Here is a tiny trained network, its code and every weight. The questions are about switching its units off for an input and a target symbol, where a switched-off unit gives its printed mean instead of its output.

import numpy as np


def w(rows, s, z=0):
    codes = np.array(rows[::2]) - 128.0
    scale = np.full(codes.shape[1], s)
    scale[-1] = z or s
    return codes * scale


def f(y):
    return y / 2 * (1 + np.tanh(0.7978845608 * (y + 0.044715 * y**3)))


def softmax(a):
    e = np.exp(a - a.max(-1, keepdims=True))
    return e / e.sum(-1, keepdims=True)


def log_softmax(a):
    a = a - a.max(-1, keepdims=True)
    return a - np.log(np.exp(a).sum(-1, keepdims=True))


def net(x, mask):
    ids = ['βγεηθμπστφψω'.index(c) for c in x.split()]
    T = len(ids)
    res = E[ids] + P[:T]
    q, k, v = (res @ M[0].T for M in (Q, K, V))
    z = softmax(np.where(np.tri(T) > 0, q @ k.T / 4**0.5, -1e9)) @ v
    res = res + np.where(mask[0], z, O[0][:, -1]) @ O[0][:, :-1]
    y = f(res @ A[0][:, :-1].T + A[0][:, -1])
    res = res + np.where(mask[1:13], y, B[0][:, -1]) @ B[0][:, :-1]
    return log_softmax(res[-1] @ U[:, :-1].T + U[:, -1])


Q, K, V, O, A, B = {}, {}, {}, {}, {}, {}
E = w([
[68,112,83,123,197],'β',
[41,173,38,158,222],'γ',
[8,59,149,189,135],'ε',
[69,92,74,101,188],'η',
[211,87,43,139,123],'θ',
[138,123,36,179,159],'μ',
[153,114,199,62,188],'π',
[95,136,153,95,192],'σ',
[216,118,137,101,143],'τ',
[188,134,184,139,194],'φ',
[180,192,88,97,137],'ψ',
[138,201,50,118,127],'ω',
],0.018)
P = w([
[145,59,95,83,254],'0',
[140,70,94,97,238],'1',
[141,79,96,98,217],'2',
[137,98,95,114,201],'3',
[139,113,107,124,189],'4',
[143,133,110,139,173],'5',
[144,147,119,148,156],'6',
[153,166,119,168,141],'7',
[152,183,124,166,130],'8',
[155,193,138,161,117],'9',
],0.009)
Q[0] = w([
[118,107,169,125,6],'h1',
[112,110,117,162,158],'h1',
[64,137,131,160,93],'h1',
[124,150,108,120,113],'h1',
],0.021)
K[0] = w([
[149,77,60,82,251],'h1',
[126,102,147,160,97],'h1',
[57,26,107,124,155],'h1',
[138,114,107,133,93],'h1',
],0.014)
V[0] = w([
[10,134,69,160,105],'h1',
[122,193,127,42,99],'h1',
[188,120,50,133,52],'h1',
[86,152,107,75,89],'h1',
],0.012)
O[0] = w([
[95,153,68,1,108,3],'h1',
[159,143,180,124,230,56],'h1',
[145,12,40,162,194,87],'h1',
[173,181,105,74,198,16],'h1',
],0.0086,0.0046)
A[0] = w([
[190,69,53,195,153,74],'n1',
[151,88,132,114,247,139],'n2',
[125,122,171,217,64,158],'n3',
[119,195,180,191,64,119],'n4',
[108,225,80,102,89,2],'n5',
[142,97,224,159,82,163],'n6',
[104,212,236,113,187,142],'n7',
[58,173,170,28,109,165],'n8',
[98,212,139,131,162,82],'n9',
[140,55,161,104,171,94],'n10',
[2,162,101,198,111,111],'n11',
[73,88,12,206,104,152],'n12',
],0.0077,0.0065)
B[0] = w([
[54,149,215,138,104,254],'n1',
[134,145,72,206,107,224],'n2',
[151,54,117,51,254,191],'n3',
[177,104,24,132,94,164],'n4',
[208,141,174,141,210,173],'n5',
[147,79,102,115,133,180],'n6',
[130,215,146,102,9,183],'n7',
[37,87,116,185,196,208],'n8',
[111,179,194,65,155,150],'n9',
[164,160,109,165,119,152],'n10',
[206,48,202,94,131,202],'n11',
[185,168,149,76,47,254],'n12',
],0.0075,0.011)
U = w([
[129,137,109,122,155,101],'β',
[168,167,140,67,206,101],'γ',
[86,95,164,124,115,49],'ε',
[124,118,64,102,158,162],'η',
[125,117,127,176,70,155],'θ',
[164,145,42,70,68,235],'μ',
[204,176,196,110,117,155],'π',
[109,208,170,141,85,153],'σ',
[145,108,216,173,188,18],'τ',
[223,86,118,61,167,99],'φ',
[124,209,135,237,173,115],'ψ',
[181,167,2,117,157,252],'ω',
],0.0081,0.0042)

Each question gives the input, a string of symbols that net reads in full, and the target symbol t.
The units are the heads (4 rows each of Q, K, V and O) and the neurons (one row each of A and B). Each row of codes is followed by its name. A weight is (code - 128) times the scale printed after its matrix; where a second scale follows, it is the last column's (O, A, B and U).
mask holds one flag per unit, heads first, then neurons. A switched-off unit (its flag False) gives its mean, the last column of its rows in O or B, instead of its output. The means were averaged over made-up inputs and are rounded, as every weight is.
A unit's drop is (log p(t) with every unit on - log p(t) with that unit switched off) / (log p(t) with every unit on - log p(t) with every unit switched off).
The circuit of an input: a set's keep is (log p(t) with only the set's units on - log p(t) with every unit switched off) / (log p(t) with every unit on - log p(t) with every unit switched off). Starting from the 12 units with the biggest drops (on a tie, the unit counted first), units are removed one at a time, each time the one whose removal leaves the highest keep (on an exact tie, the one counted first), for as long as the keep stays at least 0.8.
units of the circuit, in order: the units of the circuit, biggest drop first
unit that matters most: the unit with the biggest drop
top k neurons: the k neurons with the biggest drops, biggest first
drop of u: that unit's drop, to one decimal
input γ θ γ τ μ π θ φ, target φ: top 3 neurons	[n3; n4; n6]
input ψ η θ ψ μ, target ψ: top 2 neurons	[n1; n2]
input γ τ θ, target τ: units of the circuit, in order	[h1]
input φ γ π ψ θ, target ψ: units of the circuit, in order	[h1; n1; n2; n11]
input θ σ γ μ β φ ω σ η, target ω: units of the circuit, in order	[h1; n1]
input ψ γ η, target ψ: units of the circuit, in order	[h1; n2; n3]
input γ β β γ β φ, target φ: top 4 neurons	[n3; n4; n6; n1]
input θ σ μ γ ε θ, target θ: units of the circuit, in order	[n1; h1]
input η β η γ ψ θ σ, target ψ: units of the circuit, in order	[h1; n12; n11]
input π σ η μ θ φ π η, target φ: top 2 neurons	[n3; n1]
input μ ψ ω σ, target ω: top 2 neurons	[n1; n2]
input γ π γ, target π: units of the circuit, in order	[h1; n7; n11]
input γ γ φ θ φ η β, target φ: top 2 neurons	[n3; n11]
input γ ω π θ θ θ, target θ: units of the circuit, in order	[n1; h1; n3]
input ψ π γ γ τ ε ε γ μ μ, target μ: units of the circuit, in order	[h1]
input π ψ τ, target ψ: units of the circuit, in order	[h1; n2; n11; n12]
input θ γ η μ η, target μ: units of the circuit, in order	[h1; n12]
input γ θ μ η, target μ: top 2 neurons	[n12; n8]
input τ θ γ, target τ: units of the circuit, in order	[h1; n11]
input μ θ μ, target μ: units of the circuit, in order	[h1; n12]
input π τ μ, target τ: units of the circuit, in order	[h1; n3]
input π φ γ σ π π η φ π, target φ: unit that matters most	n3
input φ θ μ, target φ: top 2 neurons	[n3; n11]
input ω μ ε γ θ θ γ θ γ σ, target σ: top 2 neurons	[n7; n3]
input τ γ ψ β β ψ γ π γ, target π: top 3 neurons	[n11; n7; n8]
input γ σ φ σ τ θ, target τ: top 4 neurons	[n1; n3; n7; n4]
input ψ γ η θ θ τ γ ψ σ, target ψ: unit that matters most	h1
input γ ω π μ η σ γ γ, target σ: top 4 neurons	[n7; n3; n9; n6]
input γ τ γ γ ε π β ε ψ π, target ψ: drop of h1	0.8
